Here is a tiny trained network, its code and every weight. The questions are about switching its units off for an input and a class, where a switched-off unit gives its printed mean instead of its output.

import numpy as np


def w(rows, s, z=0):
    codes = np.array(rows[::2]) - 128.0
    scale = np.full(codes.shape[1], s)
    scale[-1] = z or s
    return codes * scale


def norm(h):
    return h / np.sqrt((h * h).mean(-1, keepdims=True) + 1e-5)


def f(y):
    return np.maximum(y, 0)


def log_softmax(a):
    a = a - a.max(-1, keepdims=True)
    return a - np.log(np.exp(a).sum(-1, keepdims=True))


def net(x, mask):
    res = np.array(x, float).reshape(1, 7) / 4 @ E
    u = 0
    for l in range(2):
        y = f(norm(res) @ A[l][:, :-1].T + A[l][:, -1])
        res = res + np.where(mask[u : u + 7], y, B[l][:, -1]) @ B[l][:, :-1]
        u += 7
    return log_softmax(norm(res)[-1] @ U[:, :-1].T + U[:, -1])


A, B = {}, {}
E = w([
[133,141,145,90,117,121,143,141,129],'x0',
[119,149,120,112,143,149,151,116,105],'x1',
[127,120,122,141,130,127,120,125,127],'x2',
[89,134,208,84,164,194,84,112,119],'x3',
[95,101,96,115,149,139,117,254,58],'x4',
[141,122,148,114,141,113,138,133,133],'x5',
[124,75,241,150,91,137,175,92,63],'x6',
],0.0068)
A[0] = w([
[125,68,151,86,147,156,112,157,120,103],'0.n0',
[120,143,157,151,102,115,109,208,34,33],'0.n1',
[104,98,160,86,92,137,120,78,108,117],'0.n2',
[113,121,160,104,140,183,62,122,141,184],'0.n3',
[131,157,36,151,151,108,163,128,151,251],'0.n4',
[112,168,45,43,175,105,59,59,245,137],'0.n5',
[126,202,59,94,224,122,14,254,171,67],'0.n6',
],0.0072,0.0024)
B[0] = w([
[144,177,49,100,121,102,76,94,140,168],'0.n0',
[89,81,87,52,138,116,130,82,164,189],'0.n1',
[133,86,159,233,157,104,115,147,227,169],'0.n2',
[101,182,212,79,255,153,174,107,105,182],'0.n3',
[186,96,197,82,65,103,129,167,246,202],'0.n4',
[51,36,148,62,76,85,52,133,99,227],'0.n5',
[192,220,116,167,160,191,167,94,61,255],'0.n6',
],0.0078,0.0084)
A[1] = w([
[180,182,57,135,102,160,154,196,143,37],'1.n0',
[159,123,145,163,48,68,160,83,121,141],'1.n1',
[149,255,191,188,97,145,117,108,137,231],'1.n2',
[69,179,126,113,162,131,55,139,113,98],'1.n3',
[164,64,147,93,138,128,146,117,54,224],'1.n4',
[116,18,50,120,136,136,161,146,86,100],'1.n5',
[79,86,162,80,154,137,97,150,64,3],'1.n6',
],0.0088,0.0027)
B[1] = w([
[48,99,163,170,152,59,186,171,167,226],'1.n0',
[134,190,54,91,126,239,137,135,24,254],'1.n1',
[160,79,134,155,150,116,196,142,118,250],'1.n2',
[128,148,63,212,127,134,104,93,84,223],'1.n3',
[127,129,98,126,80,115,103,139,174,250],'1.n4',
[189,138,173,60,53,128,111,100,194,201],'1.n5',
[66,137,126,185,125,53,1,162,127,223],'1.n6',
],0.0099,0.0048)
U = w([
[157,78,98,48,31,126,106,158,185,123],'0',
[168,182,64,176,171,201,169,129,26,252],'1',
[45,122,135,163,170,78,3,122,117,126],'2',
[122,40,216,187,202,153,178,95,144,23],'3',
[114,110,105,175,156,51,208,233,168,72],'4',
],0.014,0.0033)

Each question gives the input, the list of numbers given to net, and the class t.
The units are the neurons (one row each of A and B). Each row of codes is followed by its name. A weight is (code - 128) times the scale printed after its matrix; where a second scale follows, it is the last column's (A, B and U).
mask holds one flag per neuron, layer by layer. A switched-off neuron (its flag False) gives its mean, the last column of its row in B, instead of its output. The means were averaged over made-up inputs and are rounded, as every weight is.
A unit's drop is (log p(t) with every unit on - log p(t) with that unit switched off) / (log p(t) with every unit on - log p(t) with every unit switched off).
The circuit of an input: a set's keep is (log p(t) with only the set's units on - log p(t) with every unit switched off) / (log p(t) with every unit on - log p(t) with every unit switched off). Starting from the 12 units with the biggest drops (on a tie, the unit counted first), units are removed one at a time, each time the one whose removal leaves the highest keep (on an exact tie, the one counted first), for as long as the keep stays at least 0.8.
units of the circuit, in order: the units of the circuit, biggest drop first
top k neurons: the k neurons with the biggest drops, biggest first
top k neurons in layer l: the k neurons of layer l with the biggest drops, biggest first
drop of u: that unit's drop, to one decimal
input [-8,5,-4,2,1,5,-8], class 1: top 3 neurons -> [0.n6 0.n1 0.n5]
input [-4,-2,5,-1,8,-3,-8], class 4: top 2 neurons -> [1.n0 0.n4]
input [2,5,6,0,-6,7,5], class 1: units of the circuit, in order -> [1.n1]
input [-7,8,3,-7,1,2,-3], class 4: top 2 neurons -> [1.n0 0.n1]
input [0,1,5,-2,3,-1,0], class 4: top 4 neurons -> [0.n5 1.n0 0.n6 0.n4]
input [-5,5,1,-2,1,-7,0], class 4: units of the circuit, in order -> [0.n5 1.n0]
input [-1,6,-2,-1,0,6,4], class 1: top 4 neurons -> [0.n5 0.n3 1.n1 0.n2]
input [7,5,-2,3,-5,-3,-5], class 2: top 2 neurons -> [0.n5 1.n6]
input [-1,0,0,-7,-1,8,-8], class 0: top 3 neurons -> [0.n5 0.n4 1.n2]
input [8,-7,-5,1,-5,5,2], class 3: top 3 neurons -> [0.n2 0.n6 1.n3]
input [-7,3,-5,7,0,-8,3], class 3: top 2 neurons -> [0.n5 0.n2]
input [6,-7,7,7,1,-3,7], class 2: top 3 neurons -> [0.n6 1.n6 0.n4]
input [8,-8,2,0,5,-3,-2], class 4: top 4 neurons -> [1.n0 1.n1 0.n3 0.n5]
input [-6,3,8,-1,-2,7,-8], class 0: units of the circuit, in order -> [0.n4]
input [-7,-5,-3,-6,-7,-3,1], class 1: top 2 neurons in layer 0 -> [0.n1 0.n2]
input [-7,-3,6,-4,0,-2,-4], class 0: top 2 neurons in layer 0 -> [0.n5 0.n4]
input [0,6,-5,1,8,0,6], class 2: top 2 neurons in layer 0 -> [0.n4 0.n0]
input [-7,4,-7,8,1,4,-3], class 1: top 2 neurons in layer 0 -> [0.n6 0.n1]
input [-1,-2,-1,0,2,4,-4], class 4: top 3 neurons in layer 0 -> [0.n6 0.n4 0.n3]
input [-7,-7,3,6,5,-2,-5], class 1: units of the circuit, in order -> [0.n6]
input [1,3,-7,6,3,3,-7], class 1: drop of 0.n6 -> 3.5
